Below are the code and all the weights of a small trained network. Each question names an input and a class and asks about switching units off, where a switched-off unit gives its printed mean instead of its output.

import numpy as np


def w(rows, s, z=0):
    codes = np.array(rows[::2]) - 128.0
    scale = np.full(codes.shape[1], s)
    scale[-1] = z or s
    return codes * scale


def norm(h):
    return h / np.sqrt((h * h).mean(-1, keepdims=True) + 1e-5)


def f(y):
    return y / 2 * (1 + np.tanh(0.7978845608 * (y + 0.044715 * y**3)))


def log_softmax(a):
    a = a - a.max(-1, keepdims=True)
    return a - np.log(np.exp(a).sum(-1, keepdims=True))


def net(x, mask):
    res = np.array(x, float).reshape(1, 3) / 4 @ E
    u = 0
    for l in range(3):
        y = f(norm(res) @ A[l][:, :-1].T + A[l][:, -1])
        res = res + np.where(mask[u : u + 7], y, B[l][:, -1]) @ B[l][:, :-1]
        u += 7
    return log_softmax(norm(res)[-1] @ U[:, :-1].T + U[:, -1])


A, B = {}, {}
E = w([
[154,88,140,118,172,2,116,124],'x0',
[140,118,73,171,165,60,182,116],'x1',
[131,69,100,150,97,119,179,142],'x2',
],0.0064)
A[0] = w([
[111,193,134,114,188,121,88,112,113],'L0N0',
[132,117,80,155,127,93,167,182,86],'L0N1',
[139,122,158,158,104,138,158,175,55],'L0N2',
[108,50,119,167,108,161,212,175,6],'L0N3',
[145,68,71,79,203,89,89,106,101],'L0N4',
[146,3,112,193,89,87,175,113,50],'L0N5',
[163,112,178,91,182,74,59,119,112],'L0N6',
],0.0071,0.0017)
B[0] = w([
[153,156,131,227,76,160,127,54,181],'L0N0',
[240,73,96,104,199,235,40,109,179],'L0N1',
[82,102,57,67,175,140,114,130,135],'L0N2',
[130,82,78,208,85,169,144,45,219],'L0N3',
[71,47,130,65,207,97,146,139,201],'L0N4',
[161,206,159,254,80,75,31,112,255],'L0N5',
[170,103,77,78,106,125,138,143,238],'L0N6',
],0.0053,0.0044)
A[1] = w([
[212,183,99,165,136,78,149,97,162],'L1N0',
[149,163,145,181,126,99,113,187,11],'L1N1',
[156,175,89,139,185,111,73,18,6],'L1N2',
[173,3,164,127,124,131,99,133,129],'L1N3',
[57,51,98,107,158,205,244,102,114],'L1N4',
[107,135,178,64,73,185,73,112,98],'L1N5',
[127,166,208,152,112,206,125,152,6],'L1N6',
],0.0062,0.0023)
B[1] = w([
[81,186,154,53,146,163,196,98,248],'L1N0',
[85,139,153,153,25,62,184,97,109],'L1N1',
[129,64,134,89,44,179,231,98,213],'L1N2',
[114,254,86,151,173,145,96,142,225],'L1N3',
[105,51,226,48,88,46,227,142,184],'L1N4',
[146,139,149,239,200,52,187,78,252],'L1N5',
[65,25,54,60,178,130,65,110,204],'L1N6',
],0.0055,0.0032)
A[2] = w([
[76,79,121,65,45,117,37,255,93],'L2N0',
[149,202,72,176,151,126,142,128,254],'L2N1',
[175,129,165,77,144,41,96,42,197],'L2N2',
[172,216,125,177,98,146,61,141,74],'L2N3',
[71,173,152,70,88,114,73,224,34],'L2N4',
[88,82,104,237,39,172,136,110,200],'L2N5',
[100,127,96,78,97,139,44,86,204],'L2N6',
],0.0062,0.00097)
B[2] = w([
[71,91,90,102,86,184,254,173,131],'L2N0',
[118,150,153,162,68,114,59,151,180],'L2N1',
[149,159,103,94,129,173,158,182,214],'L2N2',
[160,82,73,110,130,96,135,110,168],'L2N3',
[66,89,26,193,103,177,158,87,121],'L2N4',
[105,86,156,103,123,74,109,183,253],'L2N5',
[119,115,118,198,199,168,187,91,153],'L2N6',
],0.0079,0.0057)
U = w([
[174,164,181,76,120,219,210,52,129],'0',
[156,61,82,253,39,85,66,115,150],'1',
[50,120,176,213,221,185,33,75,165],'2',
[45,39,206,65,99,115,196,176,142],'3',
[81,208,171,156,71,132,133,68,64],'4',
[229,203,83,113,205,57,65,168,165],'5',
[133,129,45,40,185,149,203,186,124],'6',
[81,123,185,116,122,66,68,180,3],'7',
],0.013,0.0053)

Each question gives the input, the list of numbers given to net, and the class t.
The units are the neurons (one row each of A and B). Each row of codes is followed by its name. A weight is (code - 128) times the scale printed after its matrix; where a second scale follows, it is the last column's (A, B and U).
mask holds one flag per neuron, layer by layer. A switched-off neuron (its flag False) gives its mean, the last column of its row in B, instead of its output. The means were averaged over made-up inputs and are rounded, as every weight is.
A unit's drop is (log p(t) with every unit on - log p(t) with that unit switched off) / (log p(t) with every unit on - log p(t) with every unit switched off).
The circuit of an input: a set's keep is (log p(t) with only the set's units on - log p(t) with every unit switched off) / (log p(t) with every unit on - log p(t) with every unit switched off). Starting from the 12 units with the biggest drops (on a tie, the unit counted first), units are removed one at a time, each time the one whose removal leaves the highest keep (on an exact tie, the one counted first), for as long as the keep stays at least 0.8.
circuit, biggest first: the units of the circuit, biggest drop first
most important unit: the unit with the biggest drop
k most important neurons: the k neurons with the biggest drops, biggest first
k most important neurons of layer l: the k neurons of layer l with the biggest drops, biggest first
drop when u is switched off: that unit's drop, to one decimal
input [5,7,4], class 5: most important neuron of layer 1	[L1N0]
input [6,-7,-2], class 5: 3 most important neurons	[L1N5, L1N3, L0N0]
input [1,-8,7], class 7: 4 most important neurons	[L1N5, L2N5, L0N1, L0N5]
input [-7,8,-3], class 0: 2 most important neurons	[L0N5, L0N4]
input [5,7,5], class 5: circuit, biggest first	[L0N0, L0N1, L1N3]
input [-3,-8,2], class 2: circuit, biggest first	[L1N5, L1N6]
input [8,-6,-5], class 6: circuit, biggest first	[L0N6, L2N2, L2N0]
input [5,-5,-8], class 0: circuit, biggest first	[L0N0, L1N2]
input [-7,6,-7], class 4: 2 most important neurons	[L0N1, L0N0]
input [3,-2,3], class 5: 3 most important neurons of layer 0	[L0N4, L0N1, L0N6]
input [2,8,-6], class 6: 2 most important neurons	[L0N4, L1N2]
input [-2,2,-4], class 4: 3 most important neurons	[L1N0, L0N0, L0N1]
input [2,6,-8], class 0: 3 most important neurons	[L0N0, L1N2, L2N5]
input [8,-3,-4], class 6: most important unit	L1N5
input [-7,0,-3], class 2: 2 most important neurons	[L1N6, L1N5]
input [-7,5,3], class 3: 2 most important neurons	[L1N4, L2N5]
input [-3,-1,0], class 3: 3 most important neurons	[L0N5, L1N4, L0N1]
input [-6,3,0], class 3: 2 most important neurons	[L0N5, L1N4]
input [4,-3,2], class 6: 2 most important neurons	[L1N5, L2N0]
input [6,-3,-3], class 6: most important neuron	[L1N5]
input [-1,6,-1], class 0: 2 most important neurons	[L1N0, L1N2]
input [1,8,-6], class 6: 3 most important neurons of layer 0	[L0N4, L0N5, L0N3]
input [1,-6,-7], class 0: 4 most important neurons	[L0N0, L2N2, L2N5, L1N3]
input [1,8,-3], class 6: 3 most important neurons of layer 1	[L1N2, L1N0, L1N5]
input [-3,-2,-1], class 2: 3 most important neurons of layer 1	[L1N5, L1N6, L1N2]
input [-4,4,-3], class 0: 2 most important neurons of layer 2	[L2N5, L2N4]
input [-8,-2,8], class 3: most important unit	L1N4
input [5,-8,-3], class 5: drop when L1N5 is switched off	2.8
input [4,7,-6], class 6: drop when L1N0 is switched off	0.1
